Below are the code and all the weights of a small trained network. Each question names an input and a class and asks about switching units off, where a switched-off unit gives its printed mean instead of its output.

import numpy as np


def w(rows, s, z=0):
    codes = np.array(rows[::2]) - 128.0
    scale = np.full(codes.shape[1], s)
    scale[-1] = z or s
    return codes * scale


def f(y):
    return np.maximum(y, 0)


def log_softmax(a):
    a = a - a.max(-1, keepdims=True)
    return a - np.log(np.exp(a).sum(-1, keepdims=True))


def net(x, mask):
    res = np.array(x, float).reshape(1, 8) / 4 @ E
    y = f(res @ A[0][:, :-1].T + A[0][:, -1])
    res = res + np.where(mask, y, B[0][:, -1]) @ B[0][:, :-1]
    return log_softmax(res[-1] @ U[:, :-1].T + U[:, -1])


A, B = {}, {}
E = w([
[123,186,46,122,182,221,220,135,69,21,100,38],'x0',
[66,174,204,140,119,198,208,90,138,253,117,152],'x1',
[123,144,112,129,112,124,125,138,137,124,132,140],'x2',
[62,96,8,204,254,141,99,112,248,187,74,122],'x3',
[109,137,101,112,114,116,127,147,126,133,115,162],'x4',
[108,135,102,106,139,99,137,159,121,141,113,157],'x5',
[224,62,22,173,133,138,194,137,73,209,152,248],'x6',
[133,124,118,111,133,107,137,157,130,156,119,114],'x7',
],0.007)
A[0] = w([
[26,225,165,164,125,197,211,102,137,223,96,151,80],'N0',
[150,91,175,91,77,73,2,148,151,212,195,142,103],'N1',
[137,223,40,105,138,195,254,153,74,32,82,40,63],'N2',
[191,84,57,169,61,147,163,125,86,177,110,126,2],'N3',
[58,170,219,100,181,108,67,171,118,122,69,75,9],'N4',
[112,163,173,53,144,108,112,119,197,84,60,112,2],'N5',
[198,94,122,203,196,117,180,144,83,162,189,177,18],'N6',
[162,70,49,120,142,103,23,166,144,12,151,111,53],'N7',
[22,180,109,82,81,155,35,49,149,111,212,18,186],'N8',
[45,85,60,249,205,160,86,142,237,155,91,117,66],'N9',
],0.0064,0.0099)
B[0] = w([
[98,29,138,93,46,62,126,76,127,137,143,61,222],'N0',
[97,183,170,193,176,122,106,82,146,107,76,125,214],'N1',
[83,119,172,245,185,121,121,122,148,138,86,152,247],'N2',
[195,126,102,125,60,200,170,134,195,76,95,205,146],'N3',
[163,95,109,134,102,229,148,82,178,28,153,230,158],'N4',
[166,108,104,75,117,193,173,124,216,72,117,233,140],'N5',
[136,106,115,97,105,233,141,111,208,57,134,163,158],'N6',
[97,2,144,146,55,78,148,139,135,167,166,43,191],'N7',
[161,129,80,87,166,182,162,140,129,165,122,152,254],'N8',
[151,181,224,109,118,111,146,203,76,76,173,151,237],'N9',
],0.0096,0.0087)
U = w([
[182,111,94,101,119,183,157,106,231,65,124,213,32],'0',
[127,138,127,124,151,120,86,129,80,140,128,125,246],'1',
[101,153,180,250,183,86,77,77,152,132,55,149,11],'2',
[114,33,150,115,60,67,135,92,133,121,157,49,26],'3',
[173,231,250,107,102,97,174,211,2,50,180,140,46],'4',
[149,166,96,111,169,95,119,101,111,136,133,123,233],'5',
[166,157,122,118,153,120,104,134,102,148,125,116,215],'6',
[171,170,106,121,161,86,132,114,132,135,130,112,200],'7',
],0.0087,0.014)

Each question gives the input, the list of numbers given to net, and the class t.
The units are the neurons (one row each of A and B). Each row of codes is followed by its name. A weight is (code - 128) times the scale printed after its matrix; where a second scale follows, it is the last column's (A, B and U).
mask holds one flag per neuron, in row order. A switched-off neuron (its flag False) gives its mean, the last column of its row in B, instead of its output. The means were averaged over made-up inputs and are rounded, as every weight is.
A unit's drop is (log p(t) with every unit on - log p(t) with that unit switched off) / (log p(t) with every unit on - log p(t) with every unit switched off).
The circuit of an input: a set's keep is (log p(t) with only the set's units on - log p(t) with every unit switched off) / (log p(t) with every unit on - log p(t) with every unit switched off). Starting from all 10 units, units are removed one at a time, each time the one whose removal leaves the highest keep (on an exact tie, the one counted first), for as long as the keep stays at least 0.8.
circuit, biggest first: the units of the circuit, biggest drop first
unit that matters most: the unit with the biggest drop
k most important neurons: the k neurons with the biggest drops, biggest first
drop when u is switched off: that unit's drop, to one decimal
input [4,0,1,4,2,-2,8,-8], class 0: unit that matters most => N6
input [5,8,5,8,-6,2,-2,5], class 3: 2 most important neurons => [N0, N1]
input [4,1,8,-8,-6,4,-3,2], class 1: 2 most important neurons => [N9, N2]
input [1,-8,4,2,-8,-8,-8,5], class 0: 2 most important neurons => [N8, N4]
input [-7,6,0,-5,-1,-4,-3,5], class 2: 2 most important neurons => [N1, N9]
input [6,3,5,0,6,1,0,-6], class 2: 2 most important neurons => [N2, N9]
input [7,0,-5,5,-8,-6,8,-8], class 0: 3 most important neurons => [N6, N3, N1]
input [6,-8,-2,8,-1,5,7,-4], class 3: 3 most important neurons => [N7, N8, N1]
input [5,-7,6,-6,-4,-3,-2,-2], class 3: 2 most important neurons => [N7, N9]
input [-1,-1,6,-5,1,0,7,3], class 0: circuit, biggest first => [N3, N6]
input [-6,-7,6,2,-7,-5,0,-7], class 3: 2 most important neurons => [N7, N2]
input [2,-6,5,-1,1,5,5,-2], class 3: 2 most important neurons => [N7, N8]
input [-4,8,4,-1,1,-2,-8,-5], class 0: 2 most important neurons => [N4, N8]
input [5,5,3,3,-1,-7,8,-8], class 0: circuit, biggest first => [N6]
input [7,4,-4,-2,-3,-4,-7,4], class 0: circuit, biggest first => [N4, N8]
input [-5,7,1,8,4,0,-6,-3], class 4: drop when N7 is switched off => 0.1
input [7,1,0,8,4,-1,1,7], class 4: drop when N9 is switched off => 1.2
input [8,-6,-4,-8,-4,4,-1,-2], class 2: drop when N2 is switched off => 0.8
